Each row is followed by its band, which names the range that a hidden value of the row falls in. A new part has a new value, new ranges and new names.
[  38  -40    1   90  -82   78  -71  -35   -3   59 -186   44  -47   91
 -108  -51   23  -43   22 -119 -153  -31   -8 -177  -11  -23    2   32
  -99 -171  -26  -91   30   47  -36   26 -118   -6   -8  -76  100] : Z530
[-104   46  130   59   83  -42   26   -1 -149 -123  -59  -98 -242 -120
    6  -44  -44  -22  178   53 -223   -6 -102 -136   88  378  -62   19
   15  -97 -152  -48 -122 -189  -50  -80   -1 -202  -33  -95 -155] : z596
[ -86 -147  103    3  -46  -43  -40   -4 -113 -115 -215   53 -258 -136
   98   -2 -126  -44  174  -75  -60  -64  -32 -138  -27   55 -122  132
 -133  -59 -239 -163  -73   29  141   24  -67 -270  -80 -306  -66] : z596
[  14  139  146  -87 -154 -114  -71 -109  -12  -86  156  -18  -43   52
 -122   11  232  -55   18 -119  -96  151   39  -94 -198  -82  133 -209
  -65 -105   85  -71  144    1  -64  -28   16  149  124  155  124] : z831
[ 137   40  229  109  134  160 -188   55  -10 -154   88   23  147   73
  -22  201   57   96 -158   25   16   75 -156  -25  104  -24   91  -78
   88  -47  -39   36  101  -92  -78   87  -24  102   -3  242   67] : z987
[  88   38  309   97  432  165    6  195  -76 -329   40 -131   73 -136
   80  171  -22  107 -103  187  -31   41 -144   62  278  234  -52   77
  230   24 -156  202 -134 -227 -125   30  204  -75  -72  273 -176] : z821
[-231   27   37  -85  229 -179  116   54 -178 -226 -142 -138 -291 -299
  131 -112 -163   19  332  137 -176  -19  -64  -75   79  478 -178  156
   18   69 -293   70 -239 -161  103  -70  106 -456 -122 -242 -335] : z596
[  11  138   -6   49 -187  -24  -69 -134  -12  103   10  -21  -61  155
 -227 -101  181  -71   50 -122 -257   71   -6 -204  -97   74  123 -166
  -80 -221  118  -97  108  -37 -147  -56 -129  128   96   68  143] : Z530
[-234  361 -208 -459 -186 -551    2 -268  -98 -112  307 -130 -100 -145
 -207 -206  349  -33  323   62 -144  337  186   31 -310  174  199 -303
  -28  139  141  113  139   -8  -52  -99    7  -10  143  171  -29] : z821
[ 112  -48   82   14   71  110  -94   18  -25 -113  -67   15   89  -12
  -80   84  100   16  -88   21   -9   64    0   11  128  -95   27   58
   70  -42   -5   60   22   18 -112   85  -17   46  -22  194   66] : z821
[ -22    4  114  -65  192  -17   40   47 -103 -226  -52  -99  -54 -183
    9   15   48    8   77  111  -77   68   -6   32  145  151  -63  109
  115   32  -99  123 -123  -89  -68    8  128 -151  -52  118 -136] : z831
[-115   -7 -153 -304  189 -268  -10   76  -34 -253 -102   18    9 -257
  117  -35 -104   97  162   83  141   65  170   99 -140  -20  -68  100
  -72  261 -279  175  -22  163  221  109   50 -277 -103 -159 -135] : z987
[ -26  220   40  236  -19   94  -88  -82   -9  150   -1  -78  -39  238
 -205 -118   49    6   92  -56 -399    2 -284 -319   70  418   87 -152
   -5 -267   81  -49   39 -248 -154  -96 -158   19   34   52   21] : z596
[  44 -300  129  -20  162  109    0  119 -123 -256 -309   40 -113 -268
  128  109 -105  -18   11   60   90  -60   72   68  213 -103 -189  334
   36   37 -262    4 -171   88   35  122   50 -246 -148 -100  -92] : z831
[ -91 -173  128 -186  125  -87  -41   36  -89 -305 -174   41  -88 -279
  208   76  -88   30  174   25  132   41  -48   46   46 -106 -169  259
  -11  166 -241   47 -104   91  245  124  120 -372 -144 -129 -154] : z821
[  58 -269   94   54  369  237 -140  185  -28 -243 -342   85  153 -158
  215  167 -241  154  -13  109  162  -70 -214   48  349  -74 -204  416
  106  154 -285  164 -142   42  189  235   39 -379 -266  -52 -148] : z987
[ 181   -7   65  107  199  195 -140  125   55  -87  -62   40  234   94
  -64  123    6  101 -202   19   25   12  -34   -9  107  -89   58   13
   58  -37  -62  116   75   15  -87  128  -43  111  -41  195   94] : z987
[  12  183 -159  116    6  -43   -5   38   40  137  -77  -26  -43  169
 -199 -166  -43    9   13  -79 -267  -63  106 -232 -184  266   96 -193
 -165 -192  -91  -30   81  -19 -111  -64 -196  109   53 -145   80] : z596
[  86  -90  173  -76 -186   -9 -144  -92  -69 -137   27   87  -57  -40
  -66  139  181  -64  -58  -88   62  112   76    0  -60 -277   82  -53
  -50  -72    7 -139  124   98  -56   72  -74  112   56  115  166] : z821
[-154  -40 -166 -257   40 -248   29   24   41 -110 -253   51  -57 -140
  110 -156 -125   18  247 -111   34   -8  136  -75 -268 -111 -130  148
 -218  141 -229   65  -23  243  334   86   57 -328  -97 -341  -78] : z831
[ -22   82 -149 -123   12 -123   -1   -3   70   -4 -122    1   55   32
  -89 -141   42    4   76  -95  -83   37  137  -94 -196  -64   15  -15
 -130   -6  -42   83   59  144   63   42   -3  -30    4  -59   54] : z831
[ 111 -196 -125  -35    0   94 -232    7   -7  -44 -219  174  154  -15
  -39  105  -27   71  -88    3  150   17   57   39   98 -281   20  145
  -36   55 -109   10  100  206   35  215 -216  -37 -102   -9  138] : z987
[   1   23  159   57  104   19   42   44 -107 -142  -48  -90 -153  -96
  -34    3   24  -32   40   36 -168    6   12  -74   73  212  -33   10
   35 -110 -112  -13  -90 -119 -121  -50   47  -57    0   26  -74] : Z530
[ -45  158  -18  103 -179  -53  -85 -133  -66  115   25  -26 -161  136
 -212 -109   88  -53  110  -78 -307   30  -64 -250  -78  280  122 -205
  -97 -234   32 -152   88 -125 -147  -96 -223   66   76  -47   81] : z596
[ 165  -10 -181  -24   71   29 -157   70   14  -31  -57   88  186   39
 -155   66   31   84 -193   51   78   38  234   64  -22 -137  141  -75
  -25   15  -95   77  155  150 -140  132 -212  193    1   98  172] : z987
[  13  180  267  163   24   67  -21  -18  -33  -48   96 -103  -90  115
  -89    1  100  -22   22  -72 -278   42 -177 -220  -13  252   59 -164
    9 -226   28  -64   18 -220 -124 -100   48   63   75  122    2] : Z530
[ -78  117  -71 -183  186 -147    7   13  -20 -168  -14  -82   66 -121
  -21  -74   52   71  134   94  -53  118   11   23    3  128  -11   40
   55  127  -61  217  -35  -11   33   37   98 -164  -48   96 -116] : z821
[ 134  -86  253  212  353  296    5  241   72 -153 -236  -19  115   39
  109   91 -158   73 -123  -50  -51 -123 -152 -117  147    6 -147  198
   33  -91 -194  106 -113  -40   54   90  164 -109 -115   14  -65] : z831
[-182  181  -26 -135  -21 -237   35  -97  -58  -64    9  -98 -155  -61
  -46 -172   64  -24  280  -30 -222   94  -35 -152 -145  255   -3  -66
  -71  -16  -32   24  -23  -70   62  -79   48 -192   17  -80 -107] : Z530
[ -10 -111  152  201  131  165  -55  106  -17  -51 -277   36 -106   19
  106   13 -230   28   74  -89 -127 -148 -206 -231   81  149 -147  164
  -94 -130 -246  -85  -93  -55  133   42  -45 -252 -126 -262  -79] : z596
[ -11   -8  -81 -225   40 -197   -6   33  -35 -185  -46   21  -26 -165
  -15   -8   37    8   36   13   82   77  266   72 -170 -118   18   -7
  -85  103 -159   64   42  165   40   68    3  -33   -6  -43   15] : z821
[   4 -150  -60 -122  -37   -6 -209  -82  -71 -110 -145  117   61 -102
   -4   82   32   47   65   35  107   89  -49   41  129 -179   -6  160
   16   99  -63   18   50  118   72  169 -141 -165 -103   24   39] : z987
[-161  -11  195   -9  255  -93  114  101 -204 -293  -96 -140 -322 -311
  158  -10 -154    6  236  140 -150  -34  -69  -53  126  456 -175  136
   52   20 -320   19 -247 -207   37  -77  137 -379 -100 -182 -318] : z596

[-217  -11  386  160  -36  -88   23  142  -49  -54  252  248 -178  105
  161   -1  364  -75  -39 -249  274 -160  120  -41  209 -386  145  -95
 -272  287 -149  235  -21   27  149 -101  162  -79 -115  207   85] : z384
[ 127   -7  128  131  -63  -21  -83   91 -140   44   88   29 -128  148
  169   11   97  -39   67  -65  109 -138  160  -71  -75  -96   75   36
  -96    5   21  133 -169  -15  -27    5   35  -81  -58  -39  -36] : z419
[ 101  -74   92  182  -39   50  -37   49  -34   72  119   97  -57   24
  -16  -14 -108  -64   53   99   82   31  135  -52 -158 -101  -18    4
  -66  -34  167  -18 -178   29  -98   50   12 -120   27  -69  -50] : z419
[-178  -75   -7  -42  157  157  110 -122  199  -58    7  175   38 -343
 -204 -111 -451  -64   83  115 -137  115 -135  129  -31   -8   23 -102
  -33 -113  165 -262  125  112 -170    3  100  -23  185  -17   12] : z63
[ -63  -58   76   56  102  218   98   -4  232   57   77  288  -36 -101
  -79  -37 -170 -259   78   98  222  337   90 -135 -207 -231  -61 -280
   50   69  108 -177  -58  114  -68  121  200 -263 -114  128  -63] : z419
[ 121   93 -183  -32   13  259  -57   95  155   16 -129 -105  -22  -67
  154  -91 -300 -115  194  -21  -29  116 -128 -138 -277   35  104 -143
  129 -283  122 -192 -113   97  -81   62  147 -168  -52  -13  -67] : Z300
[ 147  -22 -180  -96  202   82  -19   10  136   66 -106   57   -8 -111
   63 -126 -414 -227  240   42  -33   88   99  -45 -358    8  -55 -129
  162  -92  141 -132  -98  147 -296   51  100  -76  -51  -73  -52] : Z893
[ -94    6   36   83  -60  337   49  -29  105  -71   43   53   29 -160
 -103  -13 -217   27    8   94  -93  113 -224  -31   24    4  174  -53
  -81 -294  174 -249   31    9   42   32  113 -167  109   -1  -61] : z63
[ 335 -117   37   41   33  219 -116 -170 -106   29  -80   45 -147  -96
  116   20  -51  -32  149  163   65   55  149 -241 -213   29  -59  -25
   53  -85   37 -147 -168 -197 -165  254   -3 -208  -31  -93 -166] : z510
[-156  225  247    1  -70   51  183   82  -69  -71  -37 -143 -201  118
  100   29   89  -10 -135 -266  172 -178 -106  119  179  -79  297  -74
  -87  -78 -324  178  126   71  327  -35  207  -38  -65  120    5] : Z300
[ -91  278   58  -68  -37 -264   64  228  -12   67 -117 -269 -246  170
  257  -95 -101  -85   52 -326  180 -231  -17  242  -71   -9  128  -84
   13   77 -265  293   -4  242  141  -66  133  162  -35   63  122] : Z893
[  92 -188   77  143   18 -222 -275   58  -95   18  157  162 -124  -95
  235 -124   33   26  252  -35  -17 -223  178  -61  -82 -146  -93   80
 -197  212  180   80 -229  -43 -311  -38  -94   78  117  -75  100] : z384
[-381  336  164  -29 -279  143   49  145   84  -25  -31 -167 -194   76
  222   28  134   98  -19 -207  132   21 -451  131  246   47  287 -174
 -157  -61 -183  -18  130   60  439   43  220  -30   48  271  112] : z302
[ -33  249 -164  -92 -192   97 -235  222   19  -20 -120 -246  -96  101
  480  -70   17   84  270 -247 -130 -162 -340  -32  -16  171  271  -36
  -56 -234   56  -30  -86   37   64  -46  119   19    2   59   79] : z302
[ 117  -62 -139   -4  113 -131  -72    1  112  131  -73   -7  -78 -186
    2 -164 -498 -114  238  135  -13   60  102  103 -369   47 -204  -57
   93   39  195 -102 -153  158 -336   93  -42   74  158 -132   38] : z510
[ -11  -13  -44  -95   60  -51  -68 -156   93  -10 -187 -113 -189 -388
   53 -162 -404   84  204   64  -69  -19 -160  159 -111  148 -100  -71
   18    6   -4 -178   37    4 -185  164  -33  145  288  -54   87] : z63
[ -45  110  326   15   24 -136  175   -2 -274  -55   11  -91 -217  158
   50   41  109   13 -162 -234  103 -402  128  215  218  -57  241  100
 -149   11 -348  333  116   12  186  -89   85   77  -19  -28   -9] : Z893
[-100  290   36  -18 -109  -94   46  250    7    8  -89 -285 -183  164
  249  -69  -68  -31   28 -316  109 -200 -141  159  -11   -8  236  -69
  -22  -99 -191  197   -6  203  206  -93  159   71  -35   66   88] : Z300
[ -50   60   20  -38  -33 -146 -104    7 -102  -53  -66 -155 -137 -110
  171 -103 -157  151  136 -129 -172 -323 -143  213   87  144  130  112
 -146  -78  -15   60   26   11  -78  -63  -31  205  225  -91  106] : z63
[-107  178   96   75  -79  247  156  134   87  -31   12  -76  -49   72
   -8    6 -105  -81  -82 -111  109   51 -153   -2   -1  -98  257 -121
  -21 -247  -53  -26   27  136  235  -27  220 -185  -72   82  -53] : Z300
[ 174 -247  101  -35  213  -30   -9 -372  -31   46 -101  154 -191 -413
 -136  -77 -357  -16  145  296   36   71  200   54 -187   58 -298  -38
   42  170    5 -190  -10 -133 -344  298  -99   23  230 -134  -50] : z510
[ -62  -79  -85 -111  275  -40  109 -101  197   23  -80  121  -14 -327
 -163 -176 -598 -174  155   95  -79   74   42  188 -222   -1 -117 -122
   91    9  109 -165   69  204 -314   21   63   72  153  -76   34] : Z300
[-355   38  200  -53  -63   50   83 -209  100  -40  -32   41 -180 -359
 -104  -44 -197  153   13  106   -2   82 -325  260  221  104   -1 -111
 -169   93  -64 -213  223  -39  102  169   41   94  341  118  121] : z302
[-129  -36  583  232 -144 -268    8   10 -357  -69  249   94 -324  151
  151   76  531  155 -168 -237  265 -437  187  104  402 -264  151  133
 -407  329 -319  420    0 -157  238  -55   -7   72   42   83   83] : z384
[-161   25  -21   -8 -125  179  -98 -106  121   -2  -50  -20  -82 -304
   17  -64 -262  148  162  175 -125  139 -360   80   23  179   -1  -70
 -104 -108  178 -332   33  -49  -26  165    1    2  303   32   65] : z302
[  85  -63   -2   45  137  103   59   16   49   59   54  165   19  -12
  -74  -39 -263 -204   82   84   25   76  178  -37 -224  -94   -5  -62
   38  -79  150  -63  -93  116 -180    4   97 -140  -55  -72  -86] : z510
[-183   25   16  -72  -35  171  -56  -85   36  -42    1   80  -24 -177
   55  -27 -135   81  134   59 -184   -8 -261   75  123  136  121  -23
 -142 -113  126 -212   91  -42  -33   38   64    0  178   29   35] : z302
[-155   42  269  150  -88 -164  -30  182  -31   11  177  107 -196  120
  198  -32  229  -53   25 -218  255 -135   88   20   78 -273   79  -79
 -200  248  -93  225  -88   76  106  -61  110   -7  -54  147  111] : z384
[-125  170 -179   16 -226  167 -179  150  202   42  -80 -189  -51 -130
  199 -107 -279  100  239   22 -102  139 -436   20 -124  167   87 -107
  -32 -226  246 -271  -96   92   23   80   61  -20  198   50   98] : z302
[  29 -107   39   21  162   44   75  -74  101   67   30  200  -43 -147
 -118  -67 -308 -183   93  138   78  140  166   19 -214  -97 -114 -117
   41   58  111 -106  -46   95 -207   90   69  -92   25  -37  -43] : z510
[ -57   84  128  184  -99 -225  -46  327 -106   65  212   20  -67  320
  178  -35   96  -85   29 -231   96 -264  160   92  -25 -186  162   77
 -179   48   75  320 -179  197   20 -222   70   39  -71  -14   78] : z419
[  74 -116  -47  -76  270 -253  -31   -7  -29   63   19  170  -33  -60
   42 -141 -312 -183  215  -25  -91 -189  293  151 -201  -33  -97   26
    2  136  114  106  -63  157 -404  -94    0  139   41 -145   40] : z510
[-117  -73  165  -76  177  170  217 -330  186  -31 -142  107 -186 -480
 -253  -76 -406  -60   -6  196  138  260  -81  108  -51  -22 -137 -239
   68   77 -140 -287  193  -12  -40  289   97  -72  188   69  -27] : Z300
[  50 -204  174   -5  204   34  136 -386    0    0  -82  124 -167 -463
 -302  -68 -433    6    0  299   23   87   98  151  -78   40 -214  -35
    9   79  -44 -208  104  -85 -217  256  -66   19  286 -121  -54] : Z893
[  24  170  -90   34 -195  316 -104  102  133  -19 -122 -214 -102  -69
  217  -47 -136   58  143  -37   15  128 -335 -136 -120   80  175 -137
   26 -307   74 -224  -96    6  126  126  130 -170   32   65  -24] : z63

[ 54 -65 -14  64  54  82 -59 -32  96 -25  37 -22  74 -14 -51  14 -81  26
  18 -29  71 -34 -33  -4  -9 -52 -22 -43  82  34  16  38 -51   3  12  38
 -13  38  10  10  30] : Y
[-39 -30  51  -9   3  70  46  61 -25  85 113 126 -55  49  -3  44   6  21
 -12  -8 -20  20 -77  -9  -2  23  -1   3  57   2  18  49  -6 -20  64  57
  40  73 -98  42 -50] : P
[-55 -44 -68  -3  -7  54  30  27 -38  70  48  45 -46  40  43  -3   3 -15
 -14 -23  -5  55 -55 -29   7  34 -54  63 -40 -40 -22 -64  53  -9  64 -58
  21  -2 -31 -52  14] : P
[-103  -91 -208   30 -114  -31  -54  -69  -25   54  -25  -68  -86  -28
   22  -66    3  -17  -10  -15    5   82   -3  -48  -57   39    3  127
 -249 -269 -113 -155  115  -12   47 -134  -62  -57   57 -217  173] : N
[-35 -54 -73  19 -22  50  10  -4 -13  66  40   8 -40  -1  34  -3 -22 -17
  20 -26  14  19 -46 -44   8  -2 -35  33 -40 -55 -32 -68  14  10  85 -39
 -20   9 -29 -32  33] : D
[  48  -85  -63   72   -3   37  -70 -102  125  -34   33  -29   76  -39
  -92   39  -91   44    9   13  109  -30   -7    2  -76  -91   11  -76
   40  -81   -1   13  -48  -42  -26   51  -64   19   56  -28  118] : T
[  52  -50 -108   89  -44  -32   -7  -65  112  -41  -16  -73   93  -33
 -102   37  -61   17   12   18   85  -36   99  -14  -63  -51  -73   24
  -91 -151  -31   39    1   33    4   60  -57   47   59  -66  147] : R
[-15 -70 -85  42 -20  41 -50 -44  35  16  14 -29  -3 -18 -14 -16 -48   2
   4 -24  35  21 -26 -24 -23 -12 -10  28 -55 -90 -33 -50  18   1  33 -31
 -27   0  20 -73  80] : N
[-39 -47 -64   1   1  62  16  23 -19  63  44  34 -30  30  37  -6  -6 -10
  -9 -37  10  38 -56 -32  12  22 -45  50 -16 -26 -14 -56  30  -9  64 -54
  15   1 -32 -46  11] : P
[ 108  -11 -152   14  300  255  -84 -157   72 -156  -62  -50  220   71
  108   16 -250 -102 -100  -24  125  211  -90   35   83  -93 -279  -84
  152  291  144 -318   80   20 -149 -196  136 -259  228  -18   42] : Q
[-21 -73 -31   2  19  72  55  69  -7  85 111  80 -10  58  38  30  31  17
  25 -15  32 -20 -81 -21   5   4 -49   0  83  45 -12  12 -11 -57  83 -16
   2  48 -72  17 -31] : Q
[ 70 -60  27  48  38  97 -56 -41 112  -7  49   8  67 -25 -67  34 -99  37
  14 -40  77 -49 -37  -5  -6 -72  14 -77 120  35  42  49 -97  -3  16  88
 -23  54 -15  45  14] : Y
[  5 -46  22  23  73 100  11  49  23  29  90  65  24  49   1  26 -20  20
   6 -24  29 -10 -86  -4  11  -5 -43 -22 122  95  24  50 -21 -19  44  16
  39  49 -56  43 -47] : D
[ -75    7   38  -94  -89   76   -5  -38  -44   92   47  181 -125   37
  -42   38  -55   13 -165  -18  -64  202  -37   23  -34   71   68   60
  -94 -194   75  -95   56  -43  -45   63   81  -25  -26  -80   36] : Q
[ 89 -34  44  70 140 133 -22  29  83 -38  51  -6 110  16 -14  23 -95   0
  40 -43  54 -51 -46  -4  57 -47 -94 -50 160 195  49  73 -64  63  42  52
  42  61 -26 100 -62] : N
[  -6  -66  -86   85  -10   -7  -44  -14   53  -28    6  -54   34   -5
  -57  -19  -22   13   13    2   23    4   32   -9  -43   15  -45   73
 -105 -104  -61   40   57   36   15   -4  -11   40   37  -93   98] : T
[-153   79  247    5  120   70  -38  -11 -117  -78  171  309 -128  138
 -127  120 -103   20 -189  216 -207  351  -96  164 -123  108    2   -8
  -66  -61   85  123  270   52 -213  196  295   31   26   68  -36] : N
[ 195   83  106  105  -92   -5  162  -63  106   25   -5  -31   73 -144
 -114  180 -212  -69  135   39   15 -146  233  -91   84 -171 -131  -80
  -67  -73   50  109 -197  299  197  379 -105  234 -107  302   15] : R
[ 48 -23  74   4  93 140  29  55  38  38  94  94  44  47  -3  50 -53  16
  -3 -48  36 -20 -85  -6  45 -24 -48 -52 187 156  76  55 -76  -5  52  63
  55  59 -82 103 -92] : P
[  14  -96 -119   79  -94  -57  -20  -76  118   -2   35  -40   57  -37
 -120   47  -16   64   20   38  115  -68   51  -12 -126  -70   11  -21
  -54 -217  -59   57  -22  -67    0   55 -110   58   44  -88  175] : R
[ 47 -26 101  23 108 137 -10  30  60   2 101  93  52  40 -40  57 -74  32
 -10 -22  33 -12 -87  19  15 -32 -22 -78 193 144  79  90 -65  -3   9  95
  62  67 -58 106 -76] : D
[-134 -101 -242   44 -149  -75  -65  -84  -39   45  -35  -85 -106  -32
    8  -75   19  -18  -15   12  -10  103   20  -45  -90   56   10  159
 -332 -351 -151 -158  166  -10   33 -148  -71  -60   81 -267  220] : Y
[ -26  -61 -110    2  -19   63   16   -6   -7   77   24   -4  -22    5
   55  -14  -18  -22    9  -55   36   17  -50  -56   23   -3  -48   43
  -26  -41  -23 -109    4  -12   91  -80  -27  -17  -22  -58   38] : P
[ 127  -40  -16   97   47   38  -11  -55  169  -73   22  -39  171  -23
 -126   78 -107   38   25    9  128  -90   64    6  -38 -105  -81  -76
   94   14   39  113  -87   23  -16  130  -33   78   37   50   75] : R
[ -59  -56  -97    6  -43   35   -4   -9  -25   67   23    8  -56    9
   30  -23   -7  -12  -12  -31    2   53  -39  -38   -7   28  -23   73
  -92 -107  -41  -87   53   -3   65  -67   -8  -12  -13  -93   57] : D
[  68  -25  109   -2  124  162   44   70   50   34  127  135   67   71
   -4   82  -54   26   -5  -29   42  -23  -97   15   49  -36  -62  -90
  254  218  102   83  -89  -24   31   95   69   73  -87  150 -120] : Q
[ -44  -70 -100  -12  -33   51   39   26  -28   94   56   44  -42   37
   59    2   21  -11    0  -29   20   35  -50  -38    8   23  -52   57
  -37  -53  -29  -85   32  -41   78  -68  -14   -5  -31  -63   29] : Q
[-19 -59 -13  13   7  64  22  54   8  71  78  50 -17  29   7   6  12  20
  17 -45  22 -28 -67 -28   6  11 -15  20  53  10 -10  32 -24 -24  84   0
   2  58 -75  -1 -23] : D
[ 114  -65 -203   91  -34  -26   -1  -98  177  -59  -65 -148  191  -47
  -89   33  -75   12   21  -23  182  -92  130  -36  -51 -102 -128    9
  -48 -126  -19  -17  -51    0    7    3 -111    2  104  -99  190] : R
[ -18  -51  -98    4   35   73   35   52  -19   56   32   11    5   54
   71  -19   10  -28   -1  -54   20   30  -45  -37   42   35 -107   80
  -10   36  -18  -70   43   -1   77  -96   26  -15  -23  -55   -1] : Q
[  82  -12  133  -15   80  161   57   59   45   61  120  145   40   42
   -9   95  -76   16    1  -35   25  -25  -65    0   68  -45  -46  -91
  219  178  112   71 -122   10   60  147   48   95 -111  179 -121] : Q
[ 196  -29   25  119  208  134  -52 -119  222 -172   40  -28  282   -1
 -126  129 -217   29   10   50  185  -59    6   53  -30 -191 -146 -217
  276  208  123   85 -110   12 -113  140   18   18  113  150   45] : R
[ -98 -111 -130   53 -153  -58  -40  -98    0   72   58  -10 -109  -59
  -43    9   -7   27   37   60   22   16  -19  -37 -120  -33   84    7
 -175 -309 -118  -60   46  -53   52   -5 -119   27   14 -114  173] : Y
[  84  -17  142    1  148  178   48   84   58   29  140  147   79   75
  -12   93  -61   33    1  -31   47  -41 -104   19   57  -44  -62 -111
  300  261  118  116 -113  -20   32  122   80   90 -105  185 -148] : Q
[ 26 -43 -15  86  55  51 -26  23  46 -29  25 -33  49   6 -28  -7 -49  -5
  36 -16   9 -17   2 -12  16   5 -76  42 -16  30 -25  66  18  80  47  25
  23  62  -5   3  13] : Y
